Below is a small trained network, with its code and all its weights. Each question gives an input and a class and asks what happens when units are switched off, that is, made to give their printed mean instead of their output.

import numpy as np


def w(rows, s, z=0):
    codes = np.array(rows[::2]) - 128.0
    scale = np.full(codes.shape[1], s)
    scale[-1] = z or s
    return codes * scale


def norm(h):
    return h / np.sqrt((h * h).mean(-1, keepdims=True) + 1e-5)


def f(y):
    return y / 2 * (1 + np.tanh(0.7978845608 * (y + 0.044715 * y**3)))


def log_softmax(a):
    a = a - a.max(-1, keepdims=True)
    return a - np.log(np.exp(a).sum(-1, keepdims=True))


def net(x, mask):
    res = np.array(x, float).reshape(1, 8) / 4 @ E
    u = 0
    for l in range(4):
        y = f(norm(res) @ A[l][:, :-1].T + A[l][:, -1])
        res = res + np.where(mask[u : u + 4], y, B[l][:, -1]) @ B[l][:, :-1]
        u += 4
    return log_softmax(norm(res)[-1] @ U[:, :-1].T + U[:, -1])


A, B = {}, {}
E = w([
[153,189,98,121,109],'x0',
[170,183,153,144,120],'x1',
[161,118,139,77,117],'x2',
[180,204,69,150,165],'x3',
[100,123,166,126,156],'x4',
[144,88,61,126,186],'x5',
[138,245,179,180,89],'x6',
[179,120,154,97,68],'x7',
],0.011)
A[0] = w([
[141,113,149,111,192,58],'L0N0',
[191,81,52,74,160,4],'L0N1',
[175,169,210,21,47,90],'L0N2',
[155,134,187,3,66,46],'L0N3',
],0.012,0.0035)
B[0] = w([
[61,122,2,141,19,133],'L0N0',
[134,38,49,191,214,188],'L0N1',
[225,87,167,224,20,255],'L0N2',
[246,13,201,216,114,209],'L0N3',
],0.008,0.0077)
A[1] = w([
[186,253,126,198,149,19],'L1N0',
[187,125,45,93,142,65],'L1N1',
[129,150,113,115,95,67],'L1N2',
[156,209,120,173,142,4],'L1N3',
],0.017,0.0015)
B[1] = w([
[47,254,48,135,45,254],'L1N0',
[175,73,147,168,165,189],'L1N1',
[160,138,126,87,96,127],'L1N2',
[103,216,108,76,135,195],'L1N3',
],0.015,0.0098)
A[2] = w([
[226,81,7,51,240,190],'L2N0',
[109,225,125,108,151,6],'L2N1',
[1,46,154,163,188,219],'L2N2',
[72,243,84,155,135,43],'L2N3',
],0.013,0.0014)
B[2] = w([
[86,100,4,240,191,246],'L2N0',
[107,199,129,122,109,196],'L2N1',
[126,142,187,63,166,239],'L2N2',
[163,185,79,80,111,255],'L2N3',
],0.018,0.0081)
A[3] = w([
[121,119,107,133,133,7],'L3N0',
[76,140,246,65,163,76],'L3N1',
[205,139,190,190,49,97],'L3N2',
[110,168,209,227,62,109],'L3N3',
],0.011,0.002)
B[3] = w([
[154,116,89,95,122,119],'L3N0',
[89,155,195,65,139,183],'L3N1',
[130,66,148,147,49,254],'L3N2',
[250,94,74,96,122,227],'L3N3',
],0.013,0.0063)
U = w([
[107,245,47,124,83,254],'0',
[104,31,2,207,247,160],'1',
[74,88,201,60,184,12],'2',
[219,31,158,185,39,75],'3',
],0.013,0.00091)

Each question gives the input, the list of numbers given to net, and the class t.
The units are the neurons (one row each of A and B). Each row of codes is followed by its name. A weight is (code - 128) times the scale printed after its matrix; where a second scale follows, it is the last column's (A, B and U).
mask holds one flag per neuron, layer by layer. A switched-off neuron (its flag False) gives its mean, the last column of its row in B, instead of its output. The means were averaged over made-up inputs and are rounded, as every weight is.
A unit's drop is (log p(t) with every unit on - log p(t) with that unit switched off) / (log p(t) with every unit on - log p(t) with every unit switched off).
The circuit of an input: a set's keep is (log p(t) with only the set's units on - log p(t) with every unit switched off) / (log p(t) with every unit on - log p(t) with every unit switched off). Starting from the 12 units with the biggest drops (on a tie, the unit counted first), units are removed one at a time, each time the one whose removal leaves the highest keep (on an exact tie, the one counted first), for as long as the keep stays at least 0.8.
circuit, biggest first: the units of the circuit, biggest drop first
unit that matters most: the unit with the biggest drop
top k neurons: the k neurons with the biggest drops, biggest first
k most important neurons of layer l: the k neurons of layer l with the biggest drops, biggest first
drop when u is switched off: that unit's drop, to one decimal
input [0,-8,-5,-4,4,7,0,-6], class 2: unit that matters most : L2N2
input [-1,-4,4,-4,5,-3,5,-4], class 2: circuit, biggest first : L1N0; L2N2
input [5,-8,-3,1,4,8,4,-2], class 1: circuit, biggest first : L0N2; L1N0
input [7,4,-6,8,-6,3,-6,8], class 1: circuit, biggest first : L1N1; L2N0
input [-8,5,-8,0,6,6,-3,-4], class 2: circuit, biggest first : L2N2; L1N1; L1N0
input [-6,2,3,-5,-6,-2,-3,0], class 3: top 2 neurons : L0N3; L2N0
input [-5,-4,-8,8,3,-6,-4,-7], class 2: top 2 neurons : L1N0; L0N2
input [7,0,-1,7,7,2,-4,1], class 1: top 2 neurons : L0N1; L1N1
input [-8,1,1,0,-5,-7,-7,0], class 2: drop when L0N2 is switched off : 0.1
input [-6,8,1,-2,-1,-4,4,3], class 3: drop when L0N3 is switched off : 0.0
input [-3,-3,-6,-1,0,-5,-6,-5], class 2: drop when L1N0 is switched off : 0.1
input [7,-8,5,-6,7,3,1,-4], class 2: drop when L1N0 is switched off : 0.4
input [-3,8,7,-8,5,0,3,-7], class 3: 2 most important neurons of layer 0 : L0N2; L0N1
input [0,8,-2,-8,-4,4,6,3], class 3: unit that matters most : L0N2
